Below is a small trained network, with its code and all its weights. Each question gives an input and a class and asks what happens when units are switched off, that is, made to give their printed mean instead of their output.

import numpy as np


def w(rows, s, z=0):
    codes = np.array(rows[::2]) - 128.0
    scale = np.full(codes.shape[1], s)
    scale[-1] = z or s
    return codes * scale


def f(y):
    return y / 2 * (1 + np.tanh(0.7978845608 * (y + 0.044715 * y**3)))


def log_softmax(a):
    a = a - a.max(-1, keepdims=True)
    return a - np.log(np.exp(a).sum(-1, keepdims=True))


def net(x, mask):
    res = np.array(x, float).reshape(1, 8) / 4 @ E
    y = f(res @ A[0][:, :-1].T + A[0][:, -1])
    res = res + np.where(mask, y, B[0][:, -1]) @ B[0][:, :-1]
    return log_softmax(res[-1] @ U[:, :-1].T + U[:, -1])


A, B = {}, {}
E = w([
[126,123,128,130,138,133],'x0',
[107,249,181,168,176,175],'x1',
[127,125,129,128,136,132],'x2',
[124,136,123,129,111,121],'x3',
[135,105,141,125,176,151],'x4',
[215,112,101,254,130,105],'x5',
[193,162,4,95,111,227],'x6',
[108,86,205,151,39,208],'x7',
],0.0097)
A[0] = w([
[144,198,142,144,145,176,81],'N0',
[122,123,141,127,75,156,51],'N1',
[124,81,148,147,89,194,58],'N2',
[134,85,98,146,107,97,166],'N3',
[136,149,90,118,136,203,157],'N4',
[116,100,168,133,134,98,88],'N5',
[134,137,85,103,200,67,65],'N6',
[65,216,135,192,131,144,61],'N7',
[72,152,139,63,114,145,190],'N8',
[161,138,80,86,148,49,105],'N9',
[118,104,139,61,130,130,13],'N10',
[194,113,83,98,143,186,133],'N11',
[81,144,143,40,136,136,72],'N12',
[155,125,112,119,112,189,82],'N13',
[160,169,138,123,162,111,68],'N14',
[107,67,102,72,113,110,50],'N15',
[144,111,202,95,126,65,96],'N16',
[117,127,157,78,130,131,98],'N17',
[113,146,122,85,91,137,214],'N18',
[162,59,118,96,104,104,37],'N19',
[176,138,63,117,100,150,160],'N20',
[122,101,152,150,91,157,58],'N21',
[137,140,154,109,166,44,74],'N22',
[176,68,105,122,108,102,39],'N23',
[98,143,128,78,123,116,152],'N24',
[167,120,152,154,122,118,89],'N25',
[109,109,134,78,132,140,61],'N26',
[111,102,174,170,142,84,157],'N27',
[99,126,149,156,152,133,140],'N28',
[159,106,115,194,137,118,174],'N29',
[174,140,142,188,109,113,176],'N30',
[138,68,93,106,98,112,93],'N31',
[147,110,119,248,101,155,86],'N32',
[152,105,180,141,106,158,75],'N33',
[150,114,165,117,91,148,75],'N34',
[101,92,201,138,158,57,116],'N35',
[76,141,124,98,130,151,155],'N36',
[128,99,176,144,88,162,80],'N37',
[139,143,93,136,171,69,61],'N38',
[157,112,112,207,130,123,115],'N39',
[143,164,67,105,144,155,110],'N40',
[127,134,134,86,114,124,53],'N41',
[130,212,151,144,148,168,5],'N42',
[146,138,82,102,120,177,127],'N43',
[135,73,166,164,105,178,82],'N44',
[104,163,171,153,148,114,61],'N45',
],0.015,0.002)
B[0] = w([
[143,32,173,29,116,97,206],'N0',
[105,170,133,127,94,146,170],'N1',
[55,124,126,134,104,181,199],'N2',
[157,89,169,87,172,143,178],'N3',
[151,96,75,162,62,95,212],'N4',
[135,115,80,169,81,105,181],'N5',
[45,193,180,130,36,255,213],'N6',
[145,44,185,35,144,107,225],'N7',
[179,193,153,163,220,112,227],'N8',
[61,183,173,95,107,166,208],'N9',
[160,105,132,160,176,162,173],'N10',
[121,117,83,156,82,62,218],'N11',
[167,175,107,194,210,123,225],'N12',
[94,138,63,135,94,83,186],'N13',
[113,136,120,52,140,181,164],'N14',
[148,54,152,59,178,138,190],'N15',
[160,90,26,152,94,75,207],'N16',
[160,155,87,207,180,145,173],'N17',
[179,179,126,142,125,105,182],'N18',
[125,62,186,34,132,146,189],'N19',
[157,139,87,142,102,115,213],'N20',
[55,171,128,100,104,176,175],'N21',
[88,120,93,165,62,150,202],'N22',
[165,72,182,95,149,133,189],'N23',
[152,162,138,146,196,135,181],'N24',
[114,149,111,160,172,139,159],'N25',
[138,123,156,157,195,126,168],'N26',
[123,87,49,156,122,102,215],'N27',
[118,111,143,102,88,55,166],'N28',
[192,164,159,174,185,160,200],'N29',
[183,164,94,138,177,112,197],'N30',
[154,57,179,61,116,129,190],'N31',
[172,162,158,171,210,159,227],'N32',
[98,152,123,157,102,182,179],'N33',
[97,186,151,111,114,173,166],'N34',
[134,95,85,195,54,58,248],'N35',
[174,140,99,155,202,139,187],'N36',
[48,159,142,147,98,169,196],'N37',
[92,214,164,130,121,199,193],'N38',
[213,185,105,145,209,151,203],'N39',
[114,136,114,152,53,92,203],'N40',
[120,101,138,164,165,156,150],'N41',
[138,27,207,23,110,134,214],'N42',
[108,106,45,206,77,55,201],'N43',
[91,171,161,118,110,136,197],'N44',
[144,94,137,106,63,100,191],'N45',
],0.007,0.013)
U = w([
[130,123,69,191,32,75,80],'0',
[194,190,140,184,224,174,99],'1',
[154,52,199,50,110,157,253],'2',
[25,216,156,150,50,251,83],'3',
],0.013,0.002)

Each question gives the input, the list of numbers given to net, and the class t.
The units are the neurons (one row each of A and B). Each row of codes is followed by its name. A weight is (code - 128) times the scale printed after its matrix; where a second scale follows, it is the last column's (A, B and U).
mask holds one flag per neuron, in row order. A switched-off neuron (its flag False) gives its mean, the last column of its row in B, instead of its output. The means were averaged over made-up inputs and are rounded, as every weight is.
A unit's drop is (log p(t) with every unit on - log p(t) with that unit switched off) / (log p(t) with every unit on - log p(t) with every unit switched off).
The circuit of an input: a set's keep is (log p(t) with only the set's units on - log p(t) with every unit switched off) / (log p(t) with every unit on - log p(t) with every unit switched off). Starting from the 12 units with the biggest drops (on a tie, the unit counted first), units are removed one at a time, each time the one whose removal leaves the highest keep (on an exact tie, the one counted first), for as long as the keep stays at least 0.8.
units of the circuit, in order: the units of the circuit, biggest drop first
most important unit: the unit with the biggest drop
k most important neurons: the k neurons with the biggest drops, biggest first
drop when u is switched off: that unit's drop, to one decimal
input [-3,6,3,6,4,-1,1,-6], class 2: units of the circuit, in order -> (N42 N0)
input [5,7,-7,0,1,5,-4,-7], class 2: units of the circuit, in order -> (N7 N42)
input [5,-6,3,-8,-5,3,0,-8], class 3: units of the circuit, in order -> (N6)
input [3,6,-2,-8,-8,-8,-4,8], class 1: 3 most important neurons -> (N8 N12 N36)
input [-1,2,0,-1,2,-6,-5,-8], class 3: 2 most important neurons -> (N6 N22)
input [7,7,5,0,1,-3,-4,-7], class 2: 2 most important neurons -> (N7 N42)
input [-4,-4,-4,0,-1,-6,4,-6], class 1: 2 most important neurons -> (N12 N8)
input [-4,4,5,-3,-6,1,5,5], class 0: 2 most important neurons -> (N6 N4)
input [6,-2,8,-1,-4,-8,-7,2], class 1: 3 most important neurons -> (N8 N12 N24)
input [1,7,-2,0,-7,4,7,2], class 0: 2 most important neurons -> (N43 N4)
input [6,4,-3,-6,-5,2,0,4], class 2: 2 most important neurons -> (N6 N7)
input [7,-5,0,2,8,0,-8,7], class 0: 2 most important neurons -> (N35 N16)
input [3,5,1,4,2,-6,-2,-2], class 1: 2 most important neurons -> (N12 N8)
input [-5,-5,-2,4,8,5,4,6], class 3: most important unit -> N2
input [0,-6,-6,6,-2,5,1,-1], class 2: drop when N23 is switched off -> 0.1
input [1,0,1,-4,-4,-5,-4,5], class 1: drop when N12 is switched off -> 0.3
input [8,-7,-5,5,-8,6,-3,-8], class 3: drop when N9 is switched off -> 0.3
